Each row has a class, written as a number after it.
[-247  192   45  203  -51  -77   86 -415   -9    5  -31  -64   66   -1
  105 -339  100  -60  253  -31  -65   49  224  -75  -23  221  145  142
 -100  198 -131 -277] | 3
[ 410 -412  403  -11   92  520 -775  549  237   61  352  259   32  197
  130  587 -187  532  -81  100  307  195 -549  281  250 -461  373 -299
  -39 -323  290  280] | 9
[ -17 -190  457  108 -262  453 -777   67   70  375  -38  251  -33  239
  171   -8  136  361  134  126   85   75 -252  -20  494 -314  348 -219
  111   -5  234  -67] | 2
[ -23  -21  165  -58  243  220  -78  436  111  -47  465   16  -27  109
   59  636 -211  363 -138   82  170  292 -244  113  307 -150  165  -86
  -32 -163  219   59] | 7
[ 536 -351  -83 -200 -198   -3 -388 -136 -101  117 -221  168 -103   61
 -238 -504  191 -155 -142 -154    5 -107  -63   94   94 -422 -219 -201
  117  -15  -38  288] | 0
[-210  188 -128   30  -20 -342  389 -436 -126  -38 -215 -109   35  -89
   46 -592  123 -293   41  -44 -210 -115  336 -109  -68  264 -117   79
  -45  248 -241 -160] | 7
[-86 -21 183 111   3  79 -53  22  46 -85  92 -15  26 -39 -62  34  61  53
  17   4  20   2 -95 -58   9  -2  83 165  -5  -5  87 -81] | 8
[ 385 -184 -350 -106   90 -205 -111  -71   -9  -43   -2  121  -79  -61
 -176  -32  -95  -33   -9 -234  240  154  -63  303 -264 -233 -209 -115
 -164 -147  -27  229] | 7
[ 423 -219 -235 -334  378 -111   47  356   31  -53  209  139  -77  -54
 -307   93 -320   -8 -375 -145  208   43 -143  180  -33 -305 -267 -189
   32 -145   82  464] | 9
[-206  177 -225  208 -142 -167  405 -567  -53 -109  -49 -202   36 -111
  -63 -370  206 -173  273 -152 -159  -82  301    7 -295  380  -39  154
 -217  101 -193  -97] | 6
[-417   46  451  -40  146  347 -248  363   83   64   81  115   29  155
  103  -13 -101  241 -160  226   66   37 -135 -241  553   -2  373  -69
  194  146  186 -100] | 8
[ 335 -315   19   37   40   72 -348 -163  -72  131  -47  270 -218  -49
 -160  -55  150   11  -71 -234  176  128 -126  131  -74 -185 -104 -338
   33 -215   14  254] | 5
[  56 -158  147  136    6  121 -230 -128  -20   40   60  156 -121  -41
    9  124  154   85   17  -68  131  151 -100   66  -24  -22  109 -177
   35 -155   61   48] | 1
[ 454 -194 -243   34 -138  -20 -350 -102  171  111  290   71   23   82
   36  464  -74  269  293 -189  283  282 -120  394 -137 -303   59  -12
 -218 -283   74   97] | 5
[-121   16   44 -202  167  -13  -52  143  -12  -21  -29   85    1   -3
  -95 -325  -62 -109 -216   35   25  -79   39 -158  224  -67  -66  -60
  165   97  -19  136] | 7
[-424  -81  728  148   19  577 -521  327  113  208   33  177  -27  213
  238  301  108  341  -74  284   14   68 -287 -300  624   61  587 -153
  257  -14  289 -122] | 5
[-128  135   23 -158  222  -25  439  197   72 -116  165 -121    0 -102
 -146    4  -42 -193 -227   60 -158 -140  115 -224   59  178  -33   52
  130   94  -74  182] | 5
[-336  265   11  204  138 -227  367 -145  136 -217  292 -237  173 -161
   53  309  -49   -6  196   -4  -29   32  167 -102 -181  299  -50  480
 -105  -17  -31 -290] | 7
[ 164   29 -465  123 -172 -334  403 -608  -78 -143 -128 -161  -13 -149
 -163 -384  158 -248  226 -288 -104  -51  276  232 -556  236 -144   39
 -313   16 -248   93] | 8
[-407  207  293  118  106   11  157  186   72 -182  193 -162  157  -44
   89  185  -18   12   35  150 -100  -57    7 -240   94  235  129  326
   78   73  -12 -242] | 3
[  92  -25 -226  -32   18 -294  105 -352  -84   10 -202   55  -38 -119
 -183 -452   54 -167   61 -229   22  -10  130   78 -261   -7 -214  -41
 -124   85 -142   60] | 7
[-639  411  308  280  -85  135  290 -116  127  -15  201 -234  182   70
  234   97   85   79  258  190 -217   26  191 -221  163  472  534  166
  -27  198  -53 -313] | 4
[-425  119  544  201   96  444 -576  504  249   44  346   94  121  185
  247  706 -202  537  131  268  213  238 -361  -97  502 -102  491  108
   81 -125  407 -235] | 6
[ 170 -154   25    1 -157  126 -380   13  106  171   63  110  -14   98
   73   87   18  192   65   -9   99  114 -111   98  170 -266  112  -65
   -8  -68   61    9] | 5
[-429  -97  818  284 -127  678 -786  273  109  321  -50  249  -44  261
  173  100  169  467  201  247   86   60 -426 -195  624  -91  588 -112
   75   36  400 -209] | 2
[ 114  -45  150  -39   -8  179 -363  321  200   23  393   12   96  130
   72  449 -179  300   13   62  144  138 -159   71  256 -270  153   66
   90 -128  180  -11] | 0
[  89  -76 -142  -75  -24 -127  -84 -307  -98   65 -216  103  -84  -28
 -136 -497  102 -119   15 -185   42   13   70   58  -71  -48  -65 -168
  -70   89  -83  111] | 7
[-106  -34  -27  299 -120 -250  175 -721 -111   29 -255   21  -94 -162
  107 -290  351 -147  294 -180  -99   38  219    3 -333  329  -96   20
 -174  -24 -241 -134] | 0
[-113   97  -70  267 -134  -86  111 -353  -59  -13   49  -77  -42   -9
  113  137  173   71  270 -100   26  219  101  160 -123  124   64   14
 -237  -22  -35 -223] | 6
[  67 -117   48 -235  332 -131  207  301  -21 -169  168   87  -84 -104
 -175   86  -39 -220 -427   -5   31   -1    4 -142   46  -51 -265  -74
  316 -144  -54  299] | 0
[-613  175  419  372 -175  186 -101 -243    4  146 -175  -14   54   48
  237 -221  269   82  313  150 -144  -66  -14 -241  191  279  329  159
  -58  177   30 -403] | 3
[ 132  -42   46 -189   87  -55  -33  251  126  -71  232  -41   89   17
   16  221 -164   32 -197   99  -36  -51   17  -82  262 -181 -116  115
  209  -41   25   87] | 3
[-414  -22  709   -8   16  545 -315  401    7  151  146  112  -88  243
  114   28  171  261 -229  307  -37   67 -255 -293  749  -75  468 -180
  260   81  311  -64] | 4
[ -56  214 -329   41   65 -334  628 -272   41 -293  168 -259   58 -160
 -151  -34   36 -256   74 -128 -114  -47  290   13 -332  315 -151  181
 -126   53 -178   69] | 0
[ 266  -52 -288  -65  124  -52  104   53  123 -172  302  -71   -3  -38
 -172  190 -118   -6  -10 -149  130   88  -20  209 -205  -43  -47  -20
 -166 -156   -6  295] | 9
[  19  167 -341  114   84 -125  307  -32  176 -280  417 -196   63 -130
  -37  524 -215  134  181 -115  153  262   31  274 -473  153   63  179
 -268 -222  -55   14] | 4
[ -62  204 -346    7  110 -450  767 -361    6 -293  144 -287  104 -216
 -231 -170   34 -288   31 -203 -199  -79  384  -39 -392  381 -279  233
 -107   50 -262   72] | 6
[  31  -48 -112   18   92 -249  279 -274  -72  -38  -33  -10  -40 -165
    0  -86  161 -255  -45 -119  -54  -10  185  -52 -273  210 -175    0
   13  -36 -219   80] | 7
[  25  -65  189  183 -274  119 -420 -141  117  234   71   37  125  129
  192  154   72  270  289   -2    6   93  -65   88  129 -108  276   19
  -47  -41   45 -172] | 7
[-252   42  222  -11    8   34  -55  -92  -22   57 -178   57  -15   70
  -15 -400   89  -36  -18   57  -59  -58   53 -200  293   80  112  -48
  112  205   29  -99] | 2
[-253   21  159  365 -394  159 -161 -581 -147  173 -219   -8  -86  120
  124 -386  436   99  338  -36  -76  123   14   74   22  116  294  -67
 -218   78   35 -338] | 9
[-204  102   57   -5  220 -131  300   37  -18  -94  199  -75   20 -149
   66  260  -10 -120 -151   15  -44   39  103 -154 -101  216  -67   90
  109  -73 -142    8] | 4
[  66  -78   31 -141  309  -41  116  278  -21 -146  228   84  -62 -110
  -45  323  -73  -38 -236    0  126   65  -44  -14  -66   -9 -179 -104
  127 -211   -8  249] | 1
[-166  126  -51  -25   83  -68  444  -47   17 -154  108 -148   66  -53
 -143 -248   63 -209  -91  -13 -169 -143  216  -97  -49  250   -2    2
   34  111 -173  136] | 0
[ -74   18  -33 -128  167 -103  313  217  -18 -231  195  -91  -60  -41
 -145  155    1  -45 -247    6   -4   97    6  -26   73  -11 -160   36
   60  -68   -7   81] | 0
[ 144  -48  -98  -37  104 -105  228  -15  -11 -105  202  -64  -75  -42
  -51  160   21   31  -50  -97   27  170  -44  164  -98  -22  -42  -31
 -158  -92   -8   92] | 3
[-333  181  134   -6  141  -95  515  102  -35 -284  270 -189    6  -46
  -25   -7  103 -116 -192  116 -127   39  157 -179  169  210  -39  176
  128   47  -35 -161] | 1
[-283  111  168  312 -134  275 -303  -71  189   25  237   -9   66  133
  105  316   22  342  346   17  145  206 -108  137  113   74  485  -12
 -154  -99  207 -130] | 0
[ 479 -306 -222 -256  210 -195  167   12 -158 -135   34  131 -164 -137
 -334 -169  105 -301 -334 -202  101  -41   15   87 -263 -142 -451 -190
   95 -187  -97  494] | 8
[ 266 -194 -163  -43  153 -137    9  -71  -24  -63   78  139 -144 -130
  -86  110   24  -34 -112 -156  166  156  -51  169 -283  -75 -234 -175
  -29 -270  -24  251] | 7
[-290  234  -32  415 -246 -105  243 -756  -86  -45    8 -215   34  -11
  241 -105  321   13  468  -85 -158  187  266   44 -218  402  140  186
 -292   38 -204 -424] | 3
[ -93  -49  100  131   21 -120  155 -152  -46 -175  -62  -52   32  -92
 -103 -240  174 -144   -2  -55 -114 -115   55 -112 -102  150 -159  176
   -4    6 -114  -40] | 0
[-277   23  228  178   -2   90 -132 -171  -23   42  -19   78  -13  -12
  178   -8  171   23  105   62   36   61   43 -120   52  176  107  -34
   66  -46  -44 -130] | 2
[ 213 -121  120 -260   22   36 -189  292   65   28  158   64   11   74
  -88   -8  -63   -8 -253   85  -28  -53  -58  -76  360 -300  -62  -55
  297  -28   72  171] | 1
[ 164 -201  -11  -31   48   13   -5   -3  -63  -69   20   70 -152   41
 -181  -52  128   17 -120 -105   98  117  -99  119   61 -103  -75 -162
  -32  -82   68  134] | 0
[-162  239 -213   65  182 -199  280  -61  102 -152  224 -114   90 -128
  177  384 -240  115  199  -27  131  188  119  147 -260  165   -4  193
 -232  -95  -68 -154] | 1
[-315  -32  500   65  -40  380 -577  117   29  235 -165  234  -58  222
  121 -335   70  200   23  152   32   16 -160 -205  621  -92  403 -206
  135  202  214  -91] | 6
[-111  -44  247 -170  211   62  124  415   32 -126   88   -6   30  -72
 -123  -94  -37 -118 -340  128 -103 -179 -129 -254  199  -35  -68  128
  225   49   37  124] | 6
[ 286   97 -591   66   55 -522  287 -430   27 -250  164 -130   51 -191
  -90  149 -190  -30  259 -306  182  247  214  409 -667   53 -257  165
 -365 -171 -178    2] | 4
[ -93  125 -183  111   -8 -182  366 -295    6 -166   88 -147   34  -74
 -181 -154  107 -159  117 -143  -72  -43  221   37 -207  234  -68   69
 -103   24  -96   59] | 0
[-249   36  351  143   -3  248 -133  248   37  -25  280    2   -3  143
  144  368   61  278   17  131   57  236 -181   32  328  -45  334  -45
  -21  -76  184 -135] | 7
[ 496 -312 -292 -145   64 -272  158 -181 -118  -89 -139   72 -104 -202
 -398 -425  117 -287 -163 -287   29 -167   -6  135 -467 -155 -479  -46
  -92  -72 -127  367] | 9
[-468  -74  753  288 -102  679 -748  172   38  375   -9  268  -29  277
  337  198  187  439  127  240   85  152 -316 -160  577  -11  675 -271
  122  -17  275 -174] | 0
[ 269 -160 -225 -287  207 -183   96   83  -52  -41  -64   75  -86  -78
 -286 -303 -128 -181 -312 -134   45  -68  -13   40  -61 -177 -276 -106
   52   25  -53  297] | 9
[ 245 -100   13 -243   67   17 -127  443  104  -48  275   10   30   51
  -94  229 -158   63 -237   84   57    3 -108   16  211 -317 -143    7
  187 -133   75  187] | 9
[ -62   -3    5   70  -48    0 -144 -144    4   77 -110  110  -71   45
  102 -188   -8   82  111  -29   93  131   -9  126   28  -15  189 -174
 -100   49   36  -50] | 2
[-297  107  165   46   71   87  258   99   69 -135  135  -98   32   -2
  -32  -37   66   -6  -56  106  -88  -66   73 -151  126  234  159   20
   32   63   12   29] | 9
[ 506 -189 -466  176 -371 -334 -139 -669  -25   60  -86    0  -27  -50
   -6  -72  165   65  474 -371  113  197  100  475 -541 -131 -195    3
 -406 -189 -138   -6] | 6
[ 226  127 -347 -398  314 -596  899  120    2 -358  321 -259  139 -257
 -185   16 -131 -430 -341  -42 -214 -148  361  -90 -260  116 -533  253
  155  -54 -326  283] | 1
[ 195 -195  164 -167 -176  151 -488   85   -4  182  -58  144  -21  147
 -125 -235  110   71 -109   31   11  -75 -101  -51  394 -360   -8 -147
  225   28  115  139] | 0
